How the units are linked:
w143 * w456
w143 ^ w83
w143 & w931
w143 ! w447
w143 $ w250
w143 % w627
w496 * w890
w496 ^ w672
w496 & w395
w496 ! w228
w496 $ w982
w496 % w825
w199 * w35
w199 ^ w709
w199 & w765
w199 ! w911
w199 $ w382
w199 % w585
w56 * w970
w56 ^ w650
w56 & w309
w56 ! w931
w56 $ w981
w56 % w127
w35 * w191
w35 ^ w328
w35 & w199
w35 ! w395
w35 $ w769
w35 % w259
w114 * w981
w114 ^ w127
w114 & w146
w114 ! w970
w114 $ w994
w114 % w309
w447 * w382
w447 ^ w585
w447 & w778
w447 ! w35
w447 $ w172
w447 % w765
w195 * w654
w195 ^ w268
w195 & w672
w195 ! w61
w195 $ w228
w195 % w729
w890 * w268
w890 ^ w195
w890 & w496
w890 ! w414
w890 $ w729
w890 % w498
w83 * w765
w83 ^ w456
w83 & w620
w83 ! w585
w83 $ w778
w83 % w250
w259 * w911
w259 ^ w769
w259 & w585
w259 ! w358
w259 $ w35
w259 % w709
w825 * w498
w825 ^ w982
w825 & w358
w825 ! w195
w825 $ w496
w825 % w555
w912 * w61
w912 ^ w414
w912 & w729
w912 ! w204
w912 $ w654
w912 % w268
w395 * w496
w395 ^ w555
w395 & w911
w395 ! w498
w395 $ w748
w395 % w358
w348 * w931
w348 ^ w19
w348 & w127
w348 ! w627
w348 $ w970
w348 % w650
w389 * w309
w389 ^ w725
w389 & w935
w389 ! w127
w389 $ w146
w389 % w81
w982 * w729
w982 ^ w498
w982 & w748
w982 ! w268
w982 $ w672
w982 % w496
w931 * w143
w931 ^ w620
w931 & w348
w931 ! w778
w931 $ w761
w931 % w326
w146 * w114
w146 ^ w564
w146 & w187
w146 ! w56
w146 $ w725
w146 % w389
w328 * w358
w328 ^ w191
w328 & w709
w328 ! w555
w328 $ w911
w328 % w769
w994 * w650
w994 ^ w56
w994 & w725
w994 ! w19
w994 $ w127
w994 % w114
w228 * w414
w228 ^ w912
w228 & w498
w228 ! w935
w228 $ w268
w228 % w195
w911 * w395
w911 ^ w785
w911 & w259
w911 ! w825
w911 $ w191
w911 % w328
w709 * w328
w709 ^ w35
w709 & w172
w709 ! w785
w709 $ w259
w709 % w382
w61 * w81
w61 ^ w187
w61 & w912
w61 ! w725
w61 $ w935
w61 % w632
w761 * w250
w761 ^ w627
w761 & w970
w761 ! w456
w761 $ w620
w761 % w931
w632 * w204
w632 ^ w935
w632 & w268
w632 ! w146
w632 $ w61
w632 % w414
w970 * w761
w970 ^ w326
w970 & w56
w970 ! w143
w970 $ w19
w970 % w348
w382 * w769
w382 ^ w259
w382 & w447
w382 ! w191
w382 $ w709
w382 % w199
w127 * w348
w127 ^ w981
w127 & w564
w127 ! w326
w127 $ w56
w127 % w994
w654 * w935
w654 ^ w632
w654 & w195
w654 ! w81
w654 $ w414
w654 % w912
w250 * w815
w250 ^ w778
w250 & w761
w250 ! w172
w250 $ w83
w250 % w143
w935 * w389
w935 ^ w204
w935 & w654
w935 ! w564
w935 $ w187
w935 % w61
w650 * w326
w650 ^ w970
w650 & w994
w650 ! w620
w650 $ w348
w650 % w981
w564 * w127
w564 ^ w114
w564 & w81
w564 ! w650
w564 $ w309
w564 % w725
w19 * w620
w19 ^ w931
w19 & w981
w19 ! w250
w19 $ w326
w19 % w970
w981 * w19
w981 ^ w348
w981 & w114
w981 ! w761
w981 $ w650
w981 % w56
w620 * w83
w620 ^ w143
w620 & w19
w620 ! w815
w620 $ w627
w620 % w761
w769 * w785
w769 ^ w911
w769 & w382
w769 ! w748
w769 $ w328
w769 % w35
w785 * w555
w785 ^ w395
w785 & w769
w785 ! w982
w785 $ w358
w785 % w191
w81 * w564
w81 ^ w146
w81 & w61
w81 ! w994
w81 $ w389
w81 % w204
w729 * w912
w729 ^ w228
w729 & w982
w729 ! w632
w729 $ w195
w729 % w890
w498 * w228
w498 ^ w729
w498 & w825
w498 ! w654
w498 $ w890
w498 % w672
w815 * w585
w815 ^ w447
w815 & w250
w815 ! w709
w815 $ w765
w815 % w456
w456 * w172
w456 ^ w765
w456 & w143
w456 ! w382
w456 $ w815
w456 % w778
w672 * w195
w672 ^ w890
w672 & w555
w672 ! w912
w672 $ w498
w672 % w982
w268 * w632
w268 ^ w654
w268 & w890
w268 ! w187
w268 $ w912
w268 % w228
w748 * w982
w748 ^ w825
w748 & w191
w748 ! w890
w748 $ w555
w748 % w395
w204 * w725
w204 ^ w389
w204 & w632
w204 ! w114
w204 $ w81
w204 % w187
w358 * w825
w358 ^ w748
w358 & w328
w358 ! w672
w358 $ w395
w358 % w785
w309 * w56
w309 ^ w994
w309 & w389
w309 ! w348
w309 $ w114
w309 % w564
w172 * w709
w172 ^ w199
w172 & w456
w172 ! w769
w172 $ w585
w172 % w447
w585 * w259
w585 ^ w382
w585 & w815
w585 ! w328
w585 $ w199
w585 % w172
w725 * w994
w725 ^ w309
w725 & w204
w725 ! w981
w725 $ w564
w725 % w146
w191 * w748
w191 ^ w358
w191 & w35
w191 ! w496
w191 $ w785
w191 % w911
w555 * w672
w555 ^ w496
w555 & w785
w555 ! w729
w555 $ w825
w555 % w748
w627 * w778
w627 ^ w250
w627 & w326
w627 ! w765
w627 $ w143
w627 % w620
w765 * w199
w765 ^ w172
w765 & w83
w765 ! w259
w765 $ w447
w765 % w815
w414 * w187
w414 ^ w61
w414 & w228
w414 ! w389
w414 $ w632
w414 % w654
w778 * w447
w778 ^ w815
w778 & w627
w778 ! w199
w778 $ w456
w778 % w83
w187 * w146
w187 ^ w81
w187 & w414
w187 ! w309
w187 $ w204
w187 % w935
w326 * w627
w326 ^ w761
w326 & w650
w326 ! w83
w326 $ w931
w326 % w19

The rows follow the links: the fewer symbols apart two units are, the more alike their rows tend to be.

Each row is also shifted at random along 4 hidden directions that mean nothing.

Known rows, each with its unit:
[-21  11  -1 -16  14 -17  30 -12  -3   0   9 -29   0 -22   6 -18   3  -1  -1  -6  -8  -6  -6 -13]: w259
[  4  -1  -9  -2   1  -3  11   9   2 -12  12 -30   5 -19   0 -17  15   9   0   5   1   5  -2 -11]: w890
[ -7 -15   6  12 -10   6 -19  -3  -6   9  13  25  13 -18  -5   3  -9   0   9  21   8 -14 -13  -2]: w114
[-20 -14   5   1   2   3   2   6  14  -2  10 -14   4   4 -14  -5   5  19  22   8   6  -5   1  10]: w187
[ 22  10  -4  -4   1  -3  -6   2  -9 -12  -2   8  -2  -4  19  -8   2 -12  -3   5  -7  -5  -1 -10]: w328
[  2   4  12  -3   4  -5 -35  -8 -13  -2  -4  53  -9  -1   1  10  -6 -14  -5  -8 -11   2   4   9]: w765
[ -3  -7 -11  13  -9  -1  11   4   8  16   4 -34  15 -33  -2   7   2  -2 -23  -3  12  14 -12  -9]: w564
[-12   0   8  -4   8  -8  23 -20  -7  13  -4  -8  -3 -14   6   0 -20  -3  -2  -2  -5  -6 -15  -3]: w778
[ 11   6   4 -11  13  -1  -9   9  -2 -16  -7  21 -12   6 -12   0   9   6 -12  -9  -3   5  10   7]: w555
[-20  -1   5  -2  -4  -1  11 -22  -9  13  12   2   7  -1   7  -8 -15  -7  20  13  -3 -22  -8 -11]: w143
[  7 -14   7   1  10   0  -5   9   0  -3   2   3   1 -35 -17   0   1  15 -12   7   7   5 -17   5]: w654
[  1   3  -9  -5   3  -5  24  14  13 -15  -3 -38   1  10  11 -12  15  11   8   1   1   0   5  -2]: w672
[ -3  20  -1  -9   6 -10 -14  -8 -13   1  15  -5  -3 -37  -5  -9   8 -14 -18 -16 -10  15   5  -9]: w709
[-17  -1  -2 -12  13 -12  21  12  10 -15  -1   1  -1  14  -3 -12  17  12   4  -1   2 -12   6  -1]: w982
[-12 -23  -1   5  -5  -1  16  -7   3  17 -15  32   5  17 -18  19  -7   0 -30 -11   4  11  -8   2]: w56
[ 10   6   0   2  -1  -4   0 -10  -6   8 -20  19  -7   7  10  17 -12 -16 -22 -15  -6   9  -3   1]: w456
[-14  -2  -7   5  -4   4   5   7   9   7  12 -27  12  -9 -13  -1   7   8   0   1  12   0   0  -2]: w389
[ 32   2 -10   4  -7  13 -17  15  -9 -10   4   7   6 -11  -7  -5   9   0 -19   6   4   9   3  -9]: w195
[ 18  -2  -1  18 -19  18 -35  10  -3   3   6  25  12   3   4  10  -4 -11   5  16  11 -10   3  -2]: w309
[-24   1  -3   4  -6 -12   9  -3   9  15  -2  -6   4   6   0  12   2 -12 -11 -18   4  11   7   1]: w326
[-13  18   2 -12   6  -5  11 -12  -3  -5   8 -20  -6  17  12 -15  -1  -2  29   2  -9 -17  10  -4]: w382

In each set, the symbols that take the first to the second take the third to the fourth, perhaps in another order. Give the fourth.
Answer with the unit's name.
[  4   4  -8   7 -11  15 -13  13   8   1   5 -17   6  19  -6   4   8   6  12   3  14  -1  15   5]
: [-17 -22   9   3  -1  -4  -8  -9  -6  17   0  51   7 -10 -28  13  -6  -1 -32  -6   3  10 -12   3]
:: [ 24   2  -9  -2   2  -7  21   2  -2  -8 -17  -7  -4  -3  17  -3   3  -8 -24  -9  -8  14  -4 -12]
: w982

[  4   1  -7  -5   1  -4  -9  15  -1 -13  12   1   5 -18  -7 -14  21   1 -14  -1   1  10   4  -9]
: [  2 -12   5  -2  11   4  12   7   1  -6  -2   5   4  -7  -9  -4  -4  18   3  16  11 -15 -14   1]
:: [  1   2 -12  10 -10   1 -13  11   2  14   9 -17  13 -40 -20   8  13  -6 -40 -14  13  28   1  -7]
: w127

[ 22   1   4  -4   5   0  -6  -3 -12 -13  -2  15  -6  -8  10  -9  -2  -3   3   8 -11  -2  -5  -4]
: [-16  -2  -3  -9   8 -11  26  11  12 -15   6 -23   2   5   3 -17  16  13  12   5   0 -11   1  -4]
:: [  3 -17   0  13 -10   5  -7  -4  -2  15  -6  19   6  -3 -11  15  -8  -2 -15  -2   4  12  -8   3]
: w761

[-22 -14   7   1   6  -3 -12   4   7   3  19 -11   4 -31 -26  -7   8  19   9   4   3   8  -3   9]
: [-24  -8  -7   1  -1   1  22   8  16   7   4 -23   9  14 -15  -2   6  12   3  -2  12  -3   2  -1]
:: [  6 -16  -2   4   5  -1   7  15   8  -3 -15  10   0  -2 -13  10   4  13 -26  -5   9  11  -9   7]
: w61

[ 35   7   2  -2   6   9 -15   1  -8 -15  -5  -2 -13  -4   8  -6  -3   2   6   2 -13  11   0   6]
: [ 16 -11   0   5   4   6   0  15   5  -5 -10   8   2  -4 -10   6   1  12 -15   5   9   2  -9   6]
:: [ -8 -21  -2  11  -9   2  23  -4   8  14  -8  -1  13   8   0  11  -8   2 -10   2   7   3 -14  -2]
: w83

[  6  -6  -4   7  -9  13 -20  17   8  -4   2  13   1  20 -14   6  13   7   0  -2   8   9  14  11]
: [  7 -14   7   3   6   6 -10  13   5  -7  -4  19   0  -3 -11   4   0  15   3  10   7  -6  -8  11]
:: [  9  10   5   3  -5   6 -19 -15 -17  11   5   9  -2 -18   8   3 -18 -14   4   4  -5  -3  -7  -5]
: w620

[-30  -7   8  -1   4  -8   7 -11   5  19  -1   3   1  -8 -20  12  -8   3 -10 -12   3   6  -6  10]
: [-26   2   3   3  -8  -6 -14  -5  -1  10  11  20   8  11   4   4   2 -12  11   1   2 -12  10  -1]
:: [ 30  18 -12   2  -3  -3   0   3  -7  -7  -5 -24  -4 -21  18  -2   7 -17 -28 -14  -7  23   2 -13]
: w785

[ 12  12  -7  -7   3 -10  10  -1  -7  -7  -2  -4  -1 -15  13  -7   7 -13 -22  -7  -4   5  -2 -14]
: [  4   7  15  -9  11  -4 -29  -8 -21 -12  23  25  -1 -42   7 -20  -3  -5  20  23 -12 -22  -9  -9]
:: [ 19  12  -7  10 -14  10   5 -14  -5  11  -5 -27  -2   8  23   5 -20 -13  11   3  -3   2   0  -7]
: w83

[-12   8  -4   8 -12  -1  -5   0   9  10  -4  -8   1  19  10  13   0 -11   5 -10   3   1  13   5]
: [  5   5  -4   3  -9   1   7 -14 -11  15  -6   7   2   5   7   7 -12 -16 -15  -5  -2   2  -3 -10]
:: [ -2   6   2  -5   4 -11  12 -11   5   0  -9 -26 -12   9  14  -1  -3  -4   9 -15 -16  16   4   6]
: w35

[-22 -17   6   1   8  -3  15   4  16  -1   6 -30   0  -4 -10  -8   4  25  23   6   2  -1  -8  12]
: [-23  -4   8   1   1  -2  -5  -8   2  16   1   3  -1  -1 -12  12 -10   2   6  -5   4  -2  -2  13]
:: [ 11   9 -18  11 -20   0   4  -7  -3  18  -7 -22   5  -8  10  11   1 -23 -35 -22  -3  33   3 -15]
: w35

[ 27  19 -15   1  -4   0  13   4  -2  -8 -12 -34  -3  -2  27  -2   3 -14 -12  -8  -5  12   4 -10]
: [  7  -7  -7  -3   2   5  19   7   0  -7   4 -18   8  -6  -3 -16   6  13   0  14   4  -8  -9 -11]
:: [ 29  -1  -5   7  -1  12  -8  13  -4  -6   2 -14   2 -28  -7  -2   0   9 -10   9   6  10  -9  -3]
: w994

[  5   5   3   0  -1   1   5 -16  -7   8  -8  -4  -7  -2  14   7 -20  -9   3   0  -5  -4  -7   0]
: [ -6   3   9  -3   6 -13 -14 -13  -5   3   0  11 -11 -21  -1   4  -1  -8  -9 -18 -17  21  -2   6]
:: [  0   6  -3  -8  11  -6  12  15   7 -17  -9  -8  -6  16   1  -4  14   8   0  -7   0  -3  10   4]
: w890

[ 10  11   1  -7  14  -2  -2   9   4 -14  -2 -24 -13 -13  -2  -5   9  11   3  -8  -5   9   5   9]
: [-13   4   5  -9  15 -11   1   7   5 -14  17 -32  -4 -36  -5 -19  15  13  14   3  -2   0  -4   3]
:: [ 17   0 -11   3  -2   7   4   9   0  -9  11 -32   6 -21   0 -14  12   7  -3   8   0   9  -3 -11]
: w228

